Below are the code and all the weights of a small trained network. Each question names an input and a class and asks about switching units off, where a switched-off unit gives its printed mean instead of its output.

import numpy as np


def w(rows, s, z=0):
    codes = np.array(rows[::2]) - 128.0
    scale = np.full(codes.shape[1], s)
    scale[-1] = z or s
    return codes * scale


def f(y):
    return np.maximum(y, 0)


def log_softmax(a):
    a = a - a.max(-1, keepdims=True)
    return a - np.log(np.exp(a).sum(-1, keepdims=True))


def net(x, mask):
    res = np.array(x, float).reshape(1, 5) / 4 @ E
    y = f(res @ A[0][:, :-1].T + A[0][:, -1])
    res = res + np.where(mask, y, B[0][:, -1]) @ B[0][:, :-1]
    return log_softmax(res[-1] @ U[:, :-1].T + U[:, -1])


A, B = {}, {}
E = w([
[29,98,100,172,180,143],'x0',
[141,169,119,85,237,136],'x1',
[78,153,92,27,68,104],'x2',
[90,136,255,89,142,151],'x3',
[137,94,141,131,151,18],'x4',
],0.0092)
A[0] = w([
[128,131,222,94,143,140,138],'n0',
[220,137,151,130,106,132,87],'n1',
[192,105,34,150,107,126,109],'n2',
[111,99,208,121,110,145,67],'n3',
[199,164,135,98,97,113,73],'n4',
[123,76,160,200,4,128,67],'n5',
[156,137,87,126,174,124,182],'n6',
[165,150,126,79,101,102,172],'n7',
[46,130,100,144,133,118,57],'n8',
[226,99,177,237,184,164,1],'n9',
[63,99,106,173,152,130,52],'n10',
[142,156,101,123,104,254,92],'n11',
[84,116,130,162,157,130,140],'n12',
[144,117,144,123,165,2,84],'n13',
[94,145,89,49,106,111,101],'n14',
[121,99,136,136,109,70,131],'n15',
[206,122,152,119,102,132,65],'n16',
[184,165,115,82,225,146,74],'n17',
],0.014,0.0055)
B[0] = w([
[143,175,73,188,128,47,236],'n0',
[84,66,139,154,172,111,200],'n1',
[89,210,160,212,127,56,216],'n2',
[89,178,144,204,116,99,193],'n3',
[55,69,150,154,144,129,192],'n4',
[145,188,62,79,204,231,224],'n5',
[180,157,39,123,147,81,194],'n6',
[115,69,79,107,124,91,204],'n7',
[61,69,153,138,131,117,166],'n8',
[74,109,110,30,14,141,244],'n9',
[66,75,182,166,156,119,171],'n10',
[245,78,164,183,77,140,211],'n11',
[143,75,86,139,158,94,176],'n12',
[204,115,176,186,77,210,223],'n13',
[83,129,97,72,50,178,198],'n14',
[203,121,114,130,105,144,179],'n15',
[92,77,148,165,165,123,184],'n16',
[98,176,105,127,195,253,219],'n17',
],0.022,0.011)
U = w([
[59,2,127,182,186,148,89],'0',
[82,116,109,89,45,152,254],'1',
[127,152,94,139,211,214,183],'2',
[211,81,180,199,95,186,71],'3',
[96,188,115,211,117,89,53],'4',
[142,104,82,129,126,122,180],'5',
[158,132,185,101,158,103,76],'6',
[175,90,135,58,179,115,83],'7',
],0.0093,0.0072)

Each question gives the input, the list of numbers given to net, and the class t.
The units are the neurons (one row each of A and B). Each row of codes is followed by its name. A weight is (code - 128) times the scale printed after its matrix; where a second scale follows, it is the last column's (A, B and U).
mask holds one flag per neuron, in row order. A switched-off neuron (its flag False) gives its mean, the last column of its row in B, instead of its output. The means were averaged over made-up inputs and are rounded, as every weight is.
A unit's drop is (log p(t) with every unit on - log p(t) with that unit switched off) / (log p(t) with every unit on - log p(t) with every unit switched off).
The circuit of an input: a set's keep is (log p(t) with only the set's units on - log p(t) with every unit switched off) / (log p(t) with every unit on - log p(t) with every unit switched off). Starting from the 12 units with the biggest drops (on a tie, the unit counted first), units are removed one at a time, each time the one whose removal leaves the highest keep (on an exact tie, the one counted first), for as long as the keep stays at least 0.8.
units of the circuit, in order: the units of the circuit, biggest drop first
unit that matters most: the unit with the biggest drop
top k neurons: the k neurons with the biggest drops, biggest first
drop when u is switched off: that unit's drop, to one decimal
input [-8,-3,-6,-4,7], class 0: top 2 neurons : [n1, n16]
input [6,-7,-7,6,-8], class 3: unit that matters most : n11
input [-5,-3,-4,-3,2], class 0: top 3 neurons : [n1, n16, n14]
input [0,1,3,-3,4], class 3: top 3 neurons : [n9, n13, n0]
input [6,6,1,-8,-8], class 3: top 3 neurons : [n11, n0, n5]
input [0,-6,3,1,-5], class 2: top 2 neurons : [n5, n9]
input [1,-2,-6,7,-5], class 4: top 2 neurons : [n0, n3]
input [-1,1,-7,5,6], class 1: top 2 neurons : [n9, n11]
input [-7,5,-8,8,-3], class 1: top 2 neurons : [n9, n2]
input [-6,6,-6,-2,-8], class 3: top 3 neurons : [n11, n5, n14]
input [-2,-5,3,-6,5], class 4: top 3 neurons : [n2, n17, n11]
input [-8,-2,0,-7,2], class 0: top 2 neurons : [n4, n1]
input [3,6,7,-6,2], class 1: top 2 neurons : [n14, n5]
input [-4,1,2,8,-7], class 4: units of the circuit, in order : [n0]
input [-4,-3,-1,1,-5], class 3: top 2 neurons : [n11, n17]
input [-1,-5,-3,0,-7], class 3: drop when n17 is switched off : 0.5
input [6,-6,3,-6,-8], class 3: drop when n1 is switched off : 0.1
input [-7,6,-6,4,-6], class 0: drop when n4 is switched off : 0.2
